Here is a tiny trained network, its code and every weight. The questions are about switching its units off for an input and a class, where a switched-off unit gives its printed mean instead of its output.

import numpy as np


def w(rows, s, z=0):
    codes = np.array(rows[::2]) - 128.0
    scale = np.full(codes.shape[1], s)
    scale[-1] = z or s
    return codes * scale


def norm(h):
    return h / np.sqrt((h * h).mean(-1, keepdims=True) + 1e-5)


def f(y):
    return np.maximum(y, 0)


def log_softmax(a):
    a = a - a.max(-1, keepdims=True)
    return a - np.log(np.exp(a).sum(-1, keepdims=True))


def net(x, mask):
    res = np.array(x, float).reshape(1, 5) / 4 @ E
    u = 0
    for l in range(3):
        y = f(norm(res) @ A[l][:, :-1].T + A[l][:, -1])
        res = res + np.where(mask[u : u + 3], y, B[l][:, -1]) @ B[l][:, :-1]
        u += 3
    return log_softmax(norm(res)[-1] @ U[:, :-1].T + U[:, -1])


A, B = {}, {}
E = w([
[118,170,71,47,88,221,49,66,96,110,225,165],'x0',
[117,127,162,143,197,90,144,68,82,200,2,211],'x1',
[56,138,123,226,106,157,118,46,150,176,165,82],'x2',
[138,134,128,126,140,133,118,133,120,142,123,111],'x3',
[123,123,121,117,133,123,132,115,131,122,124,119],'x4',
],0.0081)
A[0] = w([
[53,126,126,243,103,156,116,33,149,190,157,68,167],'L0N1',
[94,144,109,119,110,196,95,53,99,153,172,151,2],'L0N2',
[95,135,113,203,82,158,132,136,185,110,198,10,70],'L0N3',
],0.012,0.0021)
B[0] = w([
[116,181,216,180,185,150,101,2,247,142,222,124,247],'L0N1',
[122,119,126,47,39,30,83,143,46,228,120,197,211],'L0N2',
[111,58,179,15,182,193,135,235,106,74,131,187,233],'L0N3',
],0.0066,0.015)
A[1] = w([
[153,109,139,169,142,123,145,177,194,51,160,40,4],'L1N1',
[124,167,79,237,63,108,127,24,153,205,157,80,78],'L1N2',
[106,143,126,222,232,252,169,98,194,51,116,100,44],'L1N3',
],0.016,0.0027)
B[1] = w([
[81,107,137,77,112,175,167,160,151,195,157,168,230],'L1N1',
[66,254,174,113,90,62,193,57,110,130,92,60,246],'L1N2',
[240,71,103,189,207,191,140,142,100,44,85,75,255],'L1N3',
],0.014,0.0083)
A[2] = w([
[105,103,39,118,32,140,145,233,82,108,143,67,3],'L2N1',
[139,139,118,105,70,145,54,129,152,84,252,96,72],'L2N2',
[168,108,57,130,132,206,86,73,67,117,144,177,46],'L2N3',
],0.02,0.00079)
B[2] = w([
[202,246,156,168,61,79,129,99,225,131,102,106,213],'L2N1',
[49,52,11,209,165,90,110,131,61,127,112,90,246],'L2N2',
[183,142,152,79,100,196,116,124,136,95,135,167,211],'L2N3',
],0.014,0.012)
U = w([
[156,170,155,100,54,126,173,217,253,157,141,127,150],'0',
[143,58,184,137,197,241,140,195,172,76,189,83,113],'1',
[149,74,169,126,170,71,177,192,92,163,26,171,252],'2',
[159,158,198,192,184,118,182,58,128,83,98,29,61],'3',
[153,202,29,175,41,70,59,140,149,92,109,99,58],'4',
[36,46,53,144,126,140,67,108,92,132,207,118,136],'5',
[177,138,135,18,77,171,85,102,81,139,119,228,122],'6',
[41,224,183,93,91,104,95,36,93,169,170,119,111],'7',
],0.011,0.0019)

Each question gives the input, the list of numbers given to net, and the class t.
The units are the neurons (one row each of A and B). Each row of codes is followed by its name. A weight is (code - 128) times the scale printed after its matrix; where a second scale follows, it is the last column's (A, B and U).
mask holds one flag per neuron, layer by layer. A switched-off neuron (its flag False) gives its mean, the last column of its row in B, instead of its output. The means were averaged over made-up inputs and are rounded, as every weight is.
A unit's drop is (log p(t) with every unit on - log p(t) with that unit switched off) / (log p(t) with every unit on - log p(t) with every unit switched off).
The circuit of an input: a set's keep is (log p(t) with only the set's units on - log p(t) with every unit switched off) / (log p(t) with every unit on - log p(t) with every unit switched off). Starting from all 9 units, units are removed one at a time, each time the one whose removal leaves the highest keep (on an exact tie, the one counted first), for as long as the keep stays at least 0.8.
units of the circuit, in order: the units of the circuit, biggest drop first
unit that matters most: the unit with the biggest drop
k most important neurons: the k neurons with the biggest drops, biggest first
k most important neurons of layer l: the k neurons of layer l with the biggest drops, biggest first
drop when u is switched off: that unit's drop, to one decimal
input [0,0,2,-1,-8], class 1: 3 most important neurons -> L0N3; L0N1; L1N3
input [8,-4,7,6,0], class 5: 2 most important neurons -> L0N3; L2N2
input [7,-1,-5,1,-7], class 4: units of the circuit, in order -> L0N1; L2N1
input [-1,-6,-5,-5,4], class 0: 4 most important neurons -> L0N1; L1N1; L0N2; L2N1
input [-4,3,-2,6,2], class 2: most important neuron of layer 2 -> L2N1
input [-1,-7,-6,8,6], class 0: units of the circuit, in order -> L1N1; L0N1; L0N2; L2N1
input [0,-4,7,2,-1], class 1: 2 most important neurons of layer 0 -> L0N3; L0N1
input [5,-2,0,-1,-4], class 4: units of the circuit, in order -> L0N1; L2N1
input [7,-1,-3,4,5], class 4: 3 most important neurons -> L0N1; L2N1; L2N2
input [2,8,0,4,-7], class 6: 2 most important neurons -> L0N1; L1N2
input [-6,0,0,-1,-3], class 0: 4 most important neurons -> L0N1; L1N1; L0N2; L2N2
input [3,-6,1,4,3], class 5: 2 most important neurons -> L2N2; L1N3
input [-4,-5,-5,2,-8], class 0: units of the circuit, in order -> L0N1; L1N1; L0N2; L2N1
input [1,-2,8,-2,2], class 5: unit that matters most -> L0N3
input [6,-6,-4,-1,-7], class 4: units of the circuit, in order -> L0N1; L2N1; L2N2
input [8,-3,0,3,-8], class 4: units of the circuit, in order -> L0N1; L2N1
input [0,-8,-1,-2,-3], class 0: units of the circuit, in order -> L0N1; L2N1; L0N2; L1N1
input [-2,1,0,-1,-7], class 2: 3 most important neurons -> L0N1; L2N1; L1N2
input [-4,0,0,-3,1], class 0: 2 most important neurons -> L0N1; L1N1
input [1,0,6,-8,0], class 5: 2 most important neurons -> L0N3; L0N2
input [-3,-8,8,-6,2], class 1: 2 most important neurons -> L0N3; L1N3
input [-5,-4,-6,-3,-5], class 0: unit that matters most -> L0N1
input [3,-2,7,-7,-7], class 5: 3 most important neurons -> L0N3; L0N2; L2N2
input [-2,5,0,1,-8], class 2: 4 most important neurons -> L0N1; L1N2; L2N1; L1N3
input [5,-2,-3,0,-8], class 4: 3 most important neurons -> L0N1; L2N1; L2N2
input [-3,6,0,3,7], class 2: 2 most important neurons -> L0N1; L1N2
input [6,0,1,-5,-7], class 5: units of the circuit, in order -> L2N2
input [0,2,-2,-8,3], class 2: 2 most important neurons of layer 1 -> L1N3; L1N2
input [3,-5,2,8,2], class 5: drop when L2N2 is switched off -> 0.4
